How the elements are linked:
state | ! % & ^
s675 | s211 s902 s844 s886
s151 | s685 s106 s743 s792
s323 | s635 s469 s868 s426
s711 | s689 s280 s635 s31
s779 | s844 s417 s685 s326
s279 | s44 s108 s4 s106
s426 | s711 s307 s323 s477
s892 | s351 s779 s511 s902
s307 | s280 s294 s469 s4
s417 | s892 s792 s613 s245
s326 | s675 s245 s779 s716
s613 | s511 s151 s44 s417
s177 | s360 s675 s351 s78
s641 | s792 s511 s148 s844
s483 | s307 s635 s228 s988
s44 | s32 s743 s180 s613
s902 | s177 s326 s892 s868
s511 | s165 s685 s32 s892
s743 | s947 s279 s477 s151
s280 | s988 s426 s971 s180
s635 | s294 s971 s78 s711
s29 | s279 s31 s988 s32
s13 | s326 s351 s792 s211
s108 | s743 s29 s689 s148
s844 | s13 s892 s641 s675
s947 | s148 s44 s31 s685
s360 | s868 s211 s245 s981
s106 | s613 s148 s279 s165
s148 | s151 s32 s108 s641
s886 | s228 s868 s675 s971
s685 | s641 s613 s947 s779
s868 | s78 s716 s902 s323
s294 | s426 s483 s981 s689
s981 | s323 s228 s360 s294
s477 | s31 s4 s426 s743
s4 | s180 s689 s307 s279
s180 | s29 s477 s280 s44
s469 | s971 s981 s716 s307
s245 | s902 s13 s417 s360
s31 | s108 s180 s711 s947
s971 | s483 s323 s886 s280
s716 | s886 s360 s326 s469
s228 | s469 s78 s211 s483
s988 | s4 s711 s483 s29
s165 | s417 s641 s106 s351
s32 | s106 s947 s29 s511
s78 | s981 s886 s177 s635
s211 | s716 s177 s13 s228
s689 | s477 s988 s294 s108
s792 | s779 s165 s151 s13
s351 | s245 s844 s165 s177

The rows follow the links: the fewer symbols apart two elements are, the more alike their rows tend to be.

Each row is also shifted at random along 2 hidden directions that mean nothing.

One row for each element, in no order:
Each row is one element's numbers.
1: 13,5,-8,-7,5,-8,-26,-1,-6,1,13,-6,-30,-1,1,15,10,16,-7,3,18,5,-1,-11,8,-11,11,5,-16,-10,10,4,20,-5,-6,6,11,5
2: -10,3,-7,-12,4,-7,-25,0,-7,3,15,-3,-29,0,2,16,9,14,-4,3,19,3,-1,-14,6,-13,11,6,-13,-9,8,1,18,-7,-4,8,13,9
3: -16,-6,-10,-13,-10,-2,-13,-10,1,11,11,6,-16,18,4,6,-8,9,6,-15,5,-3,-11,-15,-11,-16,19,9,7,-4,-10,-18,-7,-8,2,19,10,8
4: 15,6,11,9,10,5,12,15,-3,-13,-7,-6,17,-18,-5,-4,9,-11,-6,17,-4,1,14,11,14,12,-20,-6,-8,2,10,20,8,10,0,-17,-5,-5
5: -24,9,8,-4,16,5,-9,19,-11,-10,8,-11,-6,-19,-3,10,20,0,-9,20,12,-1,12,1,19,-1,-11,-1,-18,-7,14,20,23,2,0,-11,9,3
6: -22,0,11,34,3,-12,25,-12,11,-6,-26,3,22,-10,-3,-19,-7,-10,-6,0,-17,18,5,27,-2,27,-14,-13,6,7,6,11,-7,12,-13,-20,-32,-24
7: -9,-9,-9,15,-12,-23,-4,-32,11,15,-9,10,-14,19,5,-5,-19,12,1,-25,-4,16,-15,0,-21,1,20,1,13,1,-7,-18,-11,-5,-13,13,-16,-13
8: -40,8,11,12,16,-1,3,11,-5,-13,-6,-8,4,-20,-6,0,14,-4,-9,18,1,8,11,15,16,13,-18,-7,-14,-4,16,23,16,9,-6,-20,-5,-8
9: 31,-8,-13,-16,-13,2,-11,-8,1,13,11,6,-13,21,5,5,-10,10,9,-16,5,-8,-11,-18,-14,-18,19,7,9,0,-14,-20,-11,-11,6,21,12,12
10: 1,-10,-5,7,-14,-5,11,-18,11,10,-9,10,8,17,2,-11,-20,-2,7,-19,-12,2,-11,1,-20,2,8,0,17,7,-13,-19,-21,-3,-1,10,-11,-5
11: -17,-5,6,-3,-10,15,24,6,5,0,-6,5,29,6,-1,-13,-12,-16,10,-3,-18,-13,-2,4,-9,3,-9,-3,16,11,-15,-7,-24,4,12,-2,-2,3
12: -63,2,-5,-9,4,-8,-26,-3,-6,3,12,-4,-30,0,2,13,7,13,-4,0,17,6,-2,-11,5,-11,12,5,-11,-10,7,0,17,-5,-6,9,10,4
13: -1,-8,1,-1,-12,8,19,-4,8,6,-7,7,20,13,1,-12,-16,-9,11,-11,-16,-10,-5,0,-15,2,0,-2,20,10,-17,-13,-25,-1,9,5,-4,1
14: -20,3,12,15,9,4,20,8,1,-11,-13,-2,23,-16,-5,-10,4,-15,-3,12,-10,2,10,19,7,17,-21,-7,-2,4,7,15,0,9,-2,-20,-13,-11
15: 8,-5,-13,6,-8,-22,-16,-29,6,12,-1,8,-24,16,6,2,-10,18,-2,-20,7,15,-12,-7,-14,-4,25,3,4,-2,-3,-15,-1,-6,-14,18,-7,-7
16: -7,-5,-12,-7,-7,-10,-19,-15,1,12,8,5,-25,14,6,7,-6,14,2,-14,10,4,-10,-13,-10,-13,21,5,2,-3,-5,-16,0,-8,-4,18,6,4
17: 62,-4,3,1,-7,15,25,9,4,-2,-7,4,32,4,0,-11,-9,-14,8,0,-16,-13,2,6,-5,5,-10,-3,15,11,-13,-6,-22,4,12,-4,-2,2
18: -1,3,12,25,10,-5,18,1,3,-9,-17,-3,18,-18,-4,-11,5,-11,-7,9,-9,13,9,23,8,22,-19,-10,-3,2,12,18,5,12,-9,-21,-20,-17
19: 10,-6,2,30,-8,-16,23,-25,16,5,-25,11,17,6,-1,-20,-19,-6,0,-17,-21,17,-5,19,-16,22,0,-7,18,9,-5,-8,-21,6,-11,-4,-28,-22
20: -34,-5,5,20,-3,-3,26,-11,11,1,-21,7,24,1,-1,-18,-14,-11,3,-8,-19,6,-1,17,-11,17,-9,-5,15,11,-7,-4,-19,6,-2,-8,-21,-14
21: -26,8,4,4,17,-7,-15,6,-7,-9,5,-9,-16,-16,-3,10,18,5,-11,13,13,9,6,2,15,2,-4,-2,-19,-9,18,18,26,4,-8,-9,4,-2
22: -58,9,4,0,14,-7,-18,7,-10,-8,7,-9,-20,-16,-2,11,17,7,-10,13,15,8,7,1,16,-2,-5,-1,-20,-8,19,18,27,2,-7,-7,5,0
23: -39,-7,4,9,-10,3,21,-8,11,5,-12,8,22,8,1,-14,-14,-11,7,-12,-16,-2,-5,6,-15,10,-3,-4,18,9,-13,-12,-21,3,3,0,-13,-4
24: -46,-9,-3,-3,-15,0,5,-12,6,11,-2,10,4,19,3,-6,-16,1,9,-19,-8,-4,-11,-7,-16,-6,9,1,17,5,-18,-19,-20,-2,3,12,-1,2
25: -10,7,-1,-13,9,0,-23,12,-11,-4,16,-8,-24,-8,-1,16,16,11,-5,11,19,-1,5,-11,13,-11,6,5,-16,-11,10,9,21,-4,-1,4,16,10
26: 0,-2,-11,-23,-8,3,-21,-1,-4,9,18,1,-23,15,3,12,-1,12,5,-8,12,-8,-9,-22,-6,-20,17,11,0,-6,-7,-13,1,-11,5,19,18,15
27: 11,-7,-7,-35,-19,26,1,12,-3,9,17,4,7,22,4,4,-11,-4,16,-8,-3,-29,-8,-25,-12,-23,9,10,17,5,-27,-23,-25,-11,25,21,24,27
28: 12,-10,-3,-3,-16,6,13,-8,9,10,-5,9,13,16,3,-8,-17,-7,10,-14,-14,-10,-9,-3,-15,-2,4,2,18,7,-18,-19,-25,-3,7,10,-2,1
29: -15,-1,-10,-26,-5,5,-23,2,-7,7,20,-1,-22,12,4,15,2,11,5,-5,14,-10,-6,-22,-2,-22,17,10,-2,-5,-6,-10,3,-11,7,18,22,17
30: -1,-10,-6,5,-14,-8,7,-20,10,11,-8,9,5,16,4,-9,-19,1,5,-20,-9,3,-10,-1,-20,2,11,1,19,6,-14,-19,-21,-3,-2,13,-10,-6
31: -46,7,13,13,14,2,9,13,-3,-14,-8,-6,13,-20,-6,-4,12,-9,-8,17,-3,5,12,15,16,15,-19,-8,-11,0,13,22,11,9,-4,-22,-9,-9
32: -17,0,9,13,-1,6,26,3,6,-5,-15,2,28,-6,-2,-14,-7,-17,3,3,-17,-2,4,14,-4,14,-14,-8,10,8,-4,3,-15,8,3,-13,-14,-8
33: 13,9,4,-1,14,-2,-12,11,-9,-8,7,-11,-12,-15,-2,10,16,3,-9,15,13,4,10,2,18,0,-5,0,-19,-7,17,18,24,2,-4,-9,8,0
34: 22,1,9,10,3,8,24,9,2,-9,-12,2,28,-9,-3,-12,0,-15,0,9,-13,-3,8,15,4,14,-18,-6,5,7,0,10,-7,9,2,-17,-9,-6
35: 48,5,8,-5,7,20,14,25,-6,-12,0,-6,23,-14,-5,-2,9,-16,1,20,-6,-14,11,6,14,4,-21,-3,-6,2,3,15,3,6,13,-16,5,6
36: 58,8,3,5,14,1,0,12,-6,-11,-2,-9,2,-18,-5,3,14,-3,-7,17,4,4,10,9,16,7,-12,-3,-15,-4,15,19,18,5,-3,-14,0,-3
37: -42,2,-8,-9,2,-9,-26,-6,-5,6,12,-5,-30,4,3,15,6,15,-4,-3,17,5,-4,-11,1,-13,14,6,-10,-8,6,-2,14,-7,-7,12,10,4
38: 10,8,9,-2,13,12,7,24,-8,-13,2,-9,12,-19,-5,2,17,-10,-4,21,1,-6,13,7,16,5,-21,-3,-12,0,10,18,12,7,6,-17,6,3
39: -11,-7,-8,-24,-14,11,-9,-2,0,11,13,3,-5,21,5,6,-10,4,10,-13,2,-16,-9,-21,-12,-21,15,9,12,2,-18,-20,-15,-11,13,20,16,17
40: 36,-1,-14,-15,-3,-6,-25,-7,-5,7,16,0,-27,10,4,12,2,15,0,-8,16,-2,-8,-17,-3,-17,19,9,-4,-7,-1,-8,8,-10,0,17,14,10
41: -5,1,10,12,5,7,21,11,1,-10,-13,-2,25,-13,-3,-11,1,-15,-1,10,-12,-2,8,15,6,15,-19,-7,1,7,2,12,-4,9,3,-19,-11,-7
42: -4,0,11,-4,-2,21,24,19,-1,-8,-5,-1,34,-5,-3,-11,-1,-20,6,11,-16,-16,5,6,3,7,-19,-5,8,9,-8,2,-14,4,15,-11,0,3
43: -65,-8,2,3,-12,2,17,-10,9,7,-9,8,17,10,2,-14,-18,-8,9,-13,-14,-3,-7,2,-15,5,0,-1,19,8,-15,-16,-25,0,5,3,-9,-2
44: -15,-8,-8,-7,-14,-1,-3,-13,6,13,2,9,-3,19,5,0,-15,3,8,-18,-2,-3,-13,-11,-17,-9,15,5,13,3,-16,-22,-16,-6,4,15,2,5
45: -10,8,-1,-4,14,-6,-19,6,-9,-5,12,-8,-22,-12,-2,13,16,9,-9,12,16,6,6,-4,15,-5,2,1,-20,-9,16,12,24,1,-7,-2,8,2
46: -7,0,-11,-7,0,-12,-25,-11,-4,7,10,1,-30,8,3,11,2,17,-2,-7,15,7,-6,-13,0,-12,17,6,-6,-8,4,-5,12,-7,-7,14,9,3
47: 56,-3,4,26,-4,-9,27,-12,12,0,-24,7,22,-1,-1,-18,-13,-9,0,-7,-20,11,0,20,-10,22,-10,-8,12,9,-2,1,-16,8,-9,-12,-27,-20
48: 19,10,7,-16,11,19,-4,31,-15,-12,13,-11,3,-19,-4,10,21,-7,-2,23,8,-13,11,-3,21,-6,-16,1,-14,-4,10,18,17,3,11,-11,18,12
49: 12,9,5,10,16,-7,-6,7,-5,-10,-1,-8,-7,-19,-2,4,14,1,-10,14,7,11,9,10,17,8,-9,-3,-17,-7,20,21,23,6,-9,-14,-4,-9
50: -91,7,4,4,14,-10,-21,2,-7,-5,7,-7,-23,-12,-1,12,15,11,-10,10,18,11,6,-1,15,-2,1,1,-19,-11,17,14,25,0,-11,-3,4,-3
51: 13,5,-7,-3,9,-11,-25,-3,-8,1,10,-7,-29,-4,0,13,12,15,-8,4,17,9,2,-7,9,-7,10,3,-16,-10,12,7,21,-3,-9,3,7,1

Some elements, each with its row:
s426 9
s307 39
s211 17
s108 2
s245 34
s279 1
s165 8
s685 49
s635 27
s360 20
s13 41
s886 23
s988 16
s180 46
s981 28
s779 4
s792 38

Row, symbols taken left to right, then the row they reach:
25 % ^: 33
45 % &: 37
26 ! ! &: 15
6 % !: 42
51 & %: 29
13 % &: 32
44 &: 43
7 & !: 30
48 ! &: 21
10 &: 11
14 %: 18
12 ! % ^: 22
3 ^ %: 40
47 ! !: 19
50 ^ %: 5

